Here is a tiny trained network, its code and every weight. The questions are about switching its units off for an input and a class, where a switched-off unit gives its printed mean instead of its output.

import numpy as np


def w(rows, s, z=0):
    codes = np.array(rows[::2]) - 128.0
    scale = np.full(codes.shape[1], s)
    scale[-1] = z or s
    return codes * scale


def norm(h):
    return h / np.sqrt((h * h).mean(-1, keepdims=True) + 1e-5)


def f(y):
    return np.maximum(y, 0)


def log_softmax(a):
    a = a - a.max(-1, keepdims=True)
    return a - np.log(np.exp(a).sum(-1, keepdims=True))


def net(x, mask):
    res = np.array(x, float).reshape(1, 4) / 4 @ E
    u = 0
    for l in range(3):
        y = f(norm(res) @ A[l][:, :-1].T + A[l][:, -1])
        res = res + np.where(mask[u : u + 4], y, B[l][:, -1]) @ B[l][:, :-1]
        u += 4
    return log_softmax(norm(res)[-1] @ U[:, :-1].T + U[:, -1])


A, B = {}, {}
E = w([
[129,171,99],'x0',
[167,66,255],'x1',
[67,86,177],'x2',
[228,48,155],'x3',
],0.0044)
A[0] = w([
[68,72,156,190],'0.n1',
[45,134,153,81],'0.n2',
[77,126,9,254],'0.n3',
[167,62,125,200],'0.n4',
],0.011,0.0019)
B[0] = w([
[124,119,246,186],'0.n1',
[135,93,122,179],'0.n2',
[25,74,143,254],'0.n3',
[105,117,135,181],'0.n4',
],0.011,0.0076)
A[1] = w([
[84,98,109,90],'1.n1',
[57,87,165,211],'1.n2',
[160,2,95,251],'1.n3',
[91,70,142,216],'1.n4',
],0.013,0.0028)
B[1] = w([
[15,64,176,173],'1.n1',
[181,182,187,252],'1.n2',
[34,178,99,194],'1.n3',
[189,254,148,222],'1.n4',
],0.0097,0.012)
A[2] = w([
[68,202,254,253],'2.n1',
[64,65,155,129],'2.n2',
[45,63,189,61],'2.n3',
[152,107,108,47],'2.n4',
],0.0088,0.0039)
B[2] = w([
[154,93,63,254],'2.n1',
[120,153,199,139],'2.n2',
[182,252,138,144],'2.n3',
[167,65,167,128],'2.n4',
],0.015,0.019)
U = w([
[252,86,163,172],'0',
[80,179,135,198],'1',
[117,76,219,1],'2',
[166,58,65,119],'3',
[88,74,75,126],'4',
[93,11,179,14],'5',
],0.016,0.0093)

Each question gives the input, the list of numbers given to net, and the class t.
The units are the neurons (one row each of A and B). Each row of codes is followed by its name. A weight is (code - 128) times the scale printed after its matrix; where a second scale follows, it is the last column's (A, B and U).
mask holds one flag per neuron, layer by layer. A switched-off neuron (its flag False) gives its mean, the last column of its row in B, instead of its output. The means were averaged over made-up inputs and are rounded, as every weight is.
A unit's drop is (log p(t) with every unit on - log p(t) with that unit switched off) / (log p(t) with every unit on - log p(t) with every unit switched off).
The circuit of an input: a set's keep is (log p(t) with only the set's units on - log p(t) with every unit switched off) / (log p(t) with every unit on - log p(t) with every unit switched off). Starting from all 12 units, units are removed one at a time, each time the one whose removal leaves the highest keep (on an exact tie, the one counted first), for as long as the keep stays at least 0.8.
circuit, biggest first: the units of the circuit, biggest drop first
most important unit: the unit with the biggest drop
k most important neurons: the k neurons with the biggest drops, biggest first
top k neurons in layer l: the k neurons of layer l with the biggest drops, biggest first
input [2,-3,-8,3], class 4: most important unit	0.n1
input [-1,-1,-5,1], class 4: circuit, biggest first	(0.n1 1.n1)
input [6,6,-8,-1], class 3: 2 most important neurons	(0.n3 1.n2)
input [6,2,-6,-2], class 3: 2 most important neurons	(0.n1 1.n3)
input [-4,-1,0,4], class 1: 3 most important neurons	(1.n3 0.n1 0.n4)
input [1,3,-6,2], class 3: 3 most important neurons	(1.n1 0.n3 0.n2)
input [5,3,-6,5], class 4: top 3 neurons in layer 0	(0.n3 0.n1 0.n4)
input [5,0,-1,8], class 4: circuit, biggest first	(0.n3 1.n3 1.n2)
input [3,-2,2,7], class 4: top 2 neurons in layer 1	(1.n3 1.n2)
input [-6,-2,-8,3], class 1: 3 most important neurons	(1.n3 2.n1 0.n4)
input [4,1,-8,-4], class 3: 3 most important neurons	(1.n3 2.n1 0.n1)
input [6,3,-6,-1], class 3: circuit, biggest first	(1.n2 0.n3)
input [-7,-8,-7,6], class 1: 2 most important neurons	(1.n3 1.n1)
input [5,-1,-8,0], class 3: 4 most important neurons	(1.n3 0.n2 0.n1 2.n1)
input [4,2,-7,6], class 4: 3 most important neurons	(1.n3 1.n1 0.n3)
input [-5,0,5,1], class 0: 2 most important neurons	(0.n1 0.n3)
input [-1,5,-7,-8], class 3: most important neuron	(1.n4)
input [-6,3,-8,-1], class 3: top 2 neurons in layer 0	(0.n3 0.n2)
input [2,5,-5,4], class 3: circuit, biggest first	(0.n3 1.n2 0.n1)
input [2,1,-5,7], class 4: most important unit	1.n3
input [7,5,-3,7], class 4: top 2 neurons in layer 0	(0.n1 0.n3)
